Below is a small trained network, with its code and all its weights. Each question gives an input and a class and asks what happens when units are switched off, that is, made to give their printed mean instead of their output.

import numpy as np


def w(rows, s, z=0):
    codes = np.array(rows[::2]) - 128.0
    scale = np.full(codes.shape[1], s)
    scale[-1] = z or s
    return codes * scale


def norm(h):
    return h / np.sqrt((h * h).mean(-1, keepdims=True) + 1e-5)


def f(y):
    return np.maximum(y, 0)


def log_softmax(a):
    a = a - a.max(-1, keepdims=True)
    return a - np.log(np.exp(a).sum(-1, keepdims=True))


def net(x, mask):
    res = np.array(x, float).reshape(1, 2) / 4 @ E
    u = 0
    for l in range(2):
        y = f(norm(res) @ A[l][:, :-1].T + A[l][:, -1])
        res = res + np.where(mask[u : u + 6], y, B[l][:, -1]) @ B[l][:, :-1]
        u += 6
    return log_softmax(norm(res)[-1] @ U[:, :-1].T + U[:, -1])


A, B = {}, {}
E = w([
[188,224,15,152,236,114,174,35,99,15,236,61],'x0',
[71,117,210,138,235,18,30,193,77,113,200,255],'x1',
],0.0061)
A[0] = w([
[131,166,83,101,206,60,112,147,2,84,129,140,134],'0.n1',
[167,194,93,118,124,195,169,78,140,171,142,105,42],'0.n2',
[115,171,96,150,151,135,166,87,92,126,157,89,78],'0.n3',
[148,85,175,138,130,114,184,159,113,193,81,173,110],'0.n4',
[99,196,91,115,156,195,154,87,164,110,138,55,143],'0.n5',
[95,105,105,176,108,194,205,134,215,81,41,111,5],'0.n6',
],0.0067,0.0027)
B[0] = w([
[92,148,188,178,91,214,151,91,30,105,9,70,254],'0.n1',
[153,64,96,133,249,41,75,177,159,192,106,51,222],'0.n2',
[75,159,178,185,77,37,206,96,188,104,104,238,216],'0.n3',
[109,193,46,208,98,177,189,100,131,103,254,159,216],'0.n4',
[58,194,183,140,45,238,156,103,81,110,149,156,254],'0.n5',
[205,68,126,57,249,38,101,187,116,116,120,85,206],'0.n6',
],0.0056,0.007)
A[1] = w([
[126,148,138,116,110,98,173,124,184,112,78,102,104],'1.n1',
[124,116,112,145,216,46,129,180,136,129,247,138,66],'1.n2',
[112,90,154,121,23,166,158,168,116,119,71,147,2],'1.n3',
[107,146,192,159,156,83,58,117,102,125,50,153,190],'1.n4',
[103,31,254,101,46,134,61,202,130,228,94,173,138],'1.n5',
[77,171,152,152,80,108,157,105,160,118,83,140,51],'1.n6',
],0.0082,0.0035)
B[1] = w([
[118,58,156,96,124,73,49,172,127,123,98,133,166],'1.n1',
[199,79,66,51,63,161,54,222,209,222,88,182,154],'1.n2',
[116,159,101,119,105,150,62,180,175,167,196,254,167],'1.n3',
[170,80,79,73,109,101,136,158,218,168,126,77,212],'1.n4',
[118,167,142,166,173,125,184,52,70,55,113,60,247],'1.n5',
[116,109,127,147,115,166,100,170,122,163,173,215,175],'1.n6',
],0.01,0.011)
U = w([
[150,63,113,110,182,43,173,159,159,115,36,7,222],'0',
[43,210,164,254,120,166,215,82,65,68,150,146,189],'1',
[142,73,82,64,43,141,20,224,205,216,137,220,219],'2',
[169,151,159,68,138,127,90,109,90,165,177,154,1],'3',
[171,129,136,115,136,119,72,92,94,176,157,153,9],'4',
[143,133,173,98,139,106,115,105,90,175,189,145,4],'5',
[160,138,148,64,136,138,79,78,116,153,179,157,21],'6',
[164,131,166,86,146,98,118,79,102,190,140,181,5],'7',
],0.012,0.0037)

Each question gives the input, the list of numbers given to net, and the class t.
The units are the neurons (one row each of A and B). Each row of codes is followed by its name. A weight is (code - 128) times the scale printed after its matrix; where a second scale follows, it is the last column's (A, B and U).
mask holds one flag per neuron, layer by layer. A switched-off neuron (its flag False) gives its mean, the last column of its row in B, instead of its output. The means were averaged over made-up inputs and are rounded, as every weight is.
A unit's drop is (log p(t) with every unit on - log p(t) with that unit switched off) / (log p(t) with every unit on - log p(t) with every unit switched off).
The circuit of an input: a set's keep is (log p(t) with only the set's units on - log p(t) with every unit switched off) / (log p(t) with every unit on - log p(t) with every unit switched off). Starting from all 12 units, units are removed one at a time, each time the one whose removal leaves the highest keep (on an exact tie, the one counted first), for as long as the keep stays at least 0.8.
circuit, biggest first: the units of the circuit, biggest drop first
most important unit: the unit with the biggest drop
top k neurons: the k neurons with the biggest drops, biggest first
drop of u: that unit's drop, to one decimal
input [-1,-3], class 2: circuit, biggest first : (1.n5)
input [-7,7], class 0: circuit, biggest first : (1.n5; 1.n4)
input [-1,8], class 0: top 4 neurons : (0.n1; 1.n4; 0.n5; 1.n5)
input [-1,2], class 2: circuit, biggest first : (1.n5; 0.n4)
input [0,4], class 0: top 3 neurons : (0.n5; 1.n4; 0.n3)
input [2,-3], class 2: top 3 neurons : (1.n5; 0.n3; 0.n1)
input [3,-1], class 2: top 4 neurons : (1.n5; 0.n3; 0.n4; 1.n6)
input [-3,7], class 0: top 3 neurons : (0.n5; 1.n5; 1.n4)
input [4,7], class 0: circuit, biggest first : (0.n1; 1.n4)
input [-1,0], class 2: top 3 neurons : (0.n5; 0.n1; 1.n5)
input [6,6], class 0: circuit, biggest first : (1.n4; 0.n4)
input [-8,8], class 0: top 4 neurons : (1.n5; 0.n5; 1.n4; 0.n1)
input [-6,5], class 1: top 3 neurons : (1.n5; 0.n2; 0.n6)
input [2,8], class 0: most important unit : 0.n1
input [3,6], class 0: top 2 neurons : (0.n1; 1.n4)
input [-6,6], class 0: top 2 neurons : (0.n5; 1.n5)
input [5,6], class 0: top 3 neurons : (0.n1; 0.n5; 1.n4)
input [-5,-4], class 1: top 3 neurons : (1.n5; 1.n4; 0.n2)
input [-7,6], class 1: top 3 neurons : (1.n5; 0.n2; 0.n6)
input [-8,-7], class 1: top 3 neurons : (1.n5; 1.n4; 0.n2)
input [-7,3], class 1: drop of 1.n5 : 1.0
input [-7,-6], class 1: drop of 0.n6 : 0.1
input [-5,-1], class 1: drop of 1.n5 : 0.5
input [-8,2], class 1: drop of 1.n5 : 0.9
